Below is a small trained network, with its code and all its weights. Each question gives an input and a class and asks what happens when units are switched off, that is, made to give their printed mean instead of their output.

import numpy as np


def w(rows, s, z=0):
    codes = np.array(rows[::2]) - 128.0
    scale = np.full(codes.shape[1], s)
    scale[-1] = z or s
    return codes * scale


def f(y):
    return y / 2 * (1 + np.tanh(0.7978845608 * (y + 0.044715 * y**3)))


def log_softmax(a):
    a = a - a.max(-1, keepdims=True)
    return a - np.log(np.exp(a).sum(-1, keepdims=True))


def net(x, mask):
    res = np.array(x, float).reshape(1, 8) / 4 @ E
    y = f(res @ A[0][:, :-1].T + A[0][:, -1])
    res = res + np.where(mask, y, B[0][:, -1]) @ B[0][:, :-1]
    return log_softmax(res[-1] @ U[:, :-1].T + U[:, -1])


A, B = {}, {}
E = w([
[134,119,138,127,120,127,137,115,125,135,131],'x0',
[125,168,169,121,152,73,74,102,128,151,122],'x1',
[69,255,216,95,117,199,169,65,98,20,65],'x2',
[129,158,21,203,84,77,139,11,240,105,58],'x3',
[112,123,115,126,123,122,125,142,119,120,113],'x4',
[96,35,158,12,206,137,171,118,217,167,20],'x5',
[39,11,168,183,154,195,27,58,143,79,178],'x6',
[90,82,117,95,46,158,172,112,112,163,134],'x7',
],0.0078)
A[0] = w([
[119,148,114,116,136,116,108,118,110,84,68,24],'N1',
[84,194,157,103,118,190,113,120,116,73,84,126],'N2',
[129,154,76,167,91,100,160,40,209,125,137,176],'N3',
[57,72,167,177,151,180,76,99,136,90,168,147],'N4',
[125,196,107,198,45,143,92,116,61,92,189,12],'N5',
[111,199,162,89,100,164,150,64,118,35,78,72],'N6',
[114,75,127,57,169,131,139,110,192,119,71,89],'N7',
[113,51,104,141,137,102,97,144,160,140,200,78],'N8',
[55,202,128,99,130,165,141,112,137,82,145,91],'N9',
[170,156,95,114,87,63,152,190,138,154,123,135],'N10',
[170,177,142,52,137,48,255,157,168,145,108,104],'N11',
[166,179,110,87,116,98,172,167,115,130,104,108],'N12',
[73,92,122,144,110,174,62,81,134,97,152,204],'N13',
[90,157,50,171,130,91,147,48,220,126,111,169],'N14',
[132,108,218,73,177,165,133,213,66,118,197,166],'N15',
[116,127,196,140,157,158,117,211,85,139,145,169],'N16',
[108,175,193,115,78,128,158,82,114,49,126,62],'N17',
[116,80,156,51,202,143,146,120,210,158,68,61],'N18',
[110,122,209,54,136,152,77,194,55,181,193,133],'N19',
[144,167,129,97,113,182,128,104,94,135,120,151],'N20',
[146,131,147,179,94,107,133,135,114,111,149,13],'N21',
[73,169,116,106,159,148,137,98,114,110,117,22],'N22',
[138,131,58,103,95,138,109,66,139,94,121,85],'N23',
[170,117,107,203,60,104,74,169,94,159,151,65],'N24',
[121,75,62,142,133,55,110,155,149,175,195,33],'N25',
[126,137,106,158,122,100,114,76,179,114,79,116],'N26',
[133,138,76,160,87,100,103,75,171,99,104,151],'N27',
[149,193,88,69,111,147,166,180,92,173,127,167],'N28',
[77,37,149,147,166,145,71,75,122,101,144,135],'N29',
[135,170,116,98,102,115,158,127,113,155,110,144],'N30',
[154,209,131,187,66,129,138,135,76,121,199,86],'N31',
[128,80,192,110,163,133,154,161,225,170,45,3],'N32',
[126,155,115,120,168,110,121,83,118,164,107,163],'N33',
[173,45,47,128,134,54,68,175,180,232,180,75],'N34',
[104,148,93,140,110,147,80,113,98,103,176,6],'N35',
[164,171,72,161,69,148,52,98,69,117,180,56],'N36',
[83,47,145,119,153,170,67,96,161,73,146,101],'N37',
],0.0099,0.0028)
B[0] = w([
[141,92,117,106,136,135,150,96,134,123,136,146],'N1',
[174,98,199,116,168,145,193,100,208,89,140,203],'N2',
[175,108,74,73,31,101,171,185,87,101,178,236],'N3',
[198,216,80,224,77,82,91,144,180,205,122,239],'N4',
[56,76,120,133,159,183,79,56,17,165,56,227],'N5',
[192,65,196,128,170,128,146,90,223,33,111,226],'N6',
[40,78,109,114,147,193,107,96,35,140,87,204],'N7',
[167,120,162,121,122,129,151,116,209,127,131,198],'N8',
[137,87,225,135,145,174,143,110,213,101,120,185],'N9',
[212,192,138,170,126,96,130,135,199,165,91,183],'N10',
[164,218,90,233,80,102,56,108,157,210,93,223],'N11',
[157,207,94,191,122,115,73,124,187,190,94,182],'N12',
[195,155,107,161,127,58,81,177,174,155,109,226],'N13',
[134,101,55,50,72,45,150,209,75,85,192,247],'N14',
[135,76,78,67,44,61,201,197,60,59,218,234],'N15',
[131,91,79,84,112,43,156,177,69,98,185,195],'N16',
[178,82,232,141,203,167,153,93,195,104,123,200],'N17',
[61,83,128,91,170,209,37,100,2,128,68,220],'N18',
[163,91,93,56,67,38,135,170,96,65,137,228],'N19',
[178,125,135,151,121,116,142,73,143,97,135,159],'N20',
[81,118,133,91,168,175,107,143,97,192,139,149],'N21',
[180,98,192,153,153,168,149,79,135,134,134,154],'N22',
[137,109,98,84,124,68,141,170,79,106,138,175],'N23',
[74,112,176,109,206,215,120,107,111,184,75,195],'N24',
[142,87,220,124,186,172,213,71,203,71,134,201],'N25',
[140,108,106,70,38,98,184,183,58,83,193,197],'N26',
[114,93,76,71,69,80,163,208,88,96,199,212],'N27',
[194,206,71,144,93,62,90,120,160,144,110,189],'N28',
[167,203,100,225,120,76,104,116,185,201,103,230],'N29',
[165,163,114,164,140,114,180,157,143,183,124,163],'N30',
[27,131,98,127,136,197,63,81,65,160,51,211],'N31',
[28,84,82,121,164,200,40,85,49,139,63,199],'N32',
[125,137,124,119,98,103,115,124,132,155,130,150],'N33',
[161,29,231,164,191,168,211,50,243,51,143,249],'N34',
[93,136,119,151,117,155,110,81,110,150,74,168],'N35',
[86,66,85,111,148,139,90,130,62,144,53,209],'N36',
[176,221,61,210,107,86,47,150,169,235,94,221],'N37',
],0.0074,0.014)
U = w([
[133,88,59,55,51,28,167,212,49,38,226,196],'0',
[179,248,73,252,102,67,49,118,210,227,82,153],'1',
[152,46,235,144,209,178,182,56,252,35,138,117],'2',
[1,83,84,107,176,226,28,81,21,159,40,5],'3',
],0.0089,0.0032)

Each question gives the input, the list of numbers given to net, and the class t.
The units are the neurons (one row each of A and B). Each row of codes is followed by its name. A weight is (code - 128) times the scale printed after its matrix; where a second scale follows, it is the last column's (A, B and U).
mask holds one flag per neuron, in row order. A switched-off neuron (its flag False) gives its mean, the last column of its row in B, instead of its output. The means were averaged over made-up inputs and are rounded, as every weight is.
A unit's drop is (log p(t) with every unit on - log p(t) with that unit switched off) / (log p(t) with every unit on - log p(t) with every unit switched off).
The circuit of an input: a set's keep is (log p(t) with only the set's units on - log p(t) with every unit switched off) / (log p(t) with every unit on - log p(t) with every unit switched off). Starting from the 12 units with the biggest drops (on a tie, the unit counted first), units are removed one at a time, each time the one whose removal leaves the highest keep (on an exact tie, the one counted first), for as long as the keep stays at least 0.8.
units of the circuit, in order: the units of the circuit, biggest drop first
most important unit: the unit with the biggest drop
k most important neurons: the k neurons with the biggest drops, biggest first
drop when u is switched off: that unit's drop, to one decimal
input [0,3,8,3,7,-7,-7,1], class 2: 3 most important neurons : [N6; N17; N2]
input [0,-1,4,3,3,-1,3,3], class 2: most important unit : N15
input [-7,8,8,-1,8,1,8,-5], class 1: 2 most important neurons : [N4; N37]
input [5,8,6,-6,2,7,-4,1], class 3: 4 most important neurons : [N18; N32; N14; N7]
input [-5,-6,-8,0,-5,7,-8,-4], class 1: 4 most important neurons : [N11; N12; N28; N10]
input [-8,6,6,-8,8,3,7,7], class 0: 2 most important neurons : [N15; N19]
input [-2,2,5,4,2,-8,7,-5], class 3: 4 most important neurons : [N5; N36; N31; N11]
input [-3,-4,-5,-6,-8,-7,-4,2], class 3: 2 most important neurons : [N31; N24]
input [-4,6,0,4,-3,8,-6,6], class 3: 2 most important neurons : [N18; N32]
input [-6,2,-1,6,-2,-2,6,-8], class 0: 3 most important neurons : [N14; N27; N26]
input [-5,3,3,6,-6,7,-2,-8], class 3: 3 most important neurons : [N18; N32; N7]
input [-3,6,5,7,-5,5,7,4], class 0: 2 most important neurons : [N14; N26]
input [-8,0,6,3,-6,-5,-5,6], class 2: 2 most important neurons : [N6; N17]
input [-5,0,6,0,-3,-8,-8,6], class 1: most important neuron : [N28]
input [-7,-6,-5,5,-8,-6,4,-7], class 3: units of the circuit, in order : [N24; N5]
input [8,5,-8,-6,8,-6,-8,-5], class 1: 3 most important neurons : [N28; N10; N12]
input [-3,-3,2,5,-8,5,-1,-7], class 0: 3 most important neurons : [N14; N26; N5]
input [8,3,5,0,1,-7,-2,2], class 3: drop when N31 is switched off : 0.4
input [-2,-2,-8,-4,3,8,1,-4], class 2: drop when N5 is switched off : 0.2
input [-6,-5,1,6,0,-8,-2,7], class 3: units of the circuit, in order : [N5]
input [-1,-6,-4,-2,-2,-5,-1,0], class 3: drop when N31 is switched off : 0.1
input [1,-8,1,1,-1,-1,8,-6], class 1: drop when N14 is switched off : 0.0
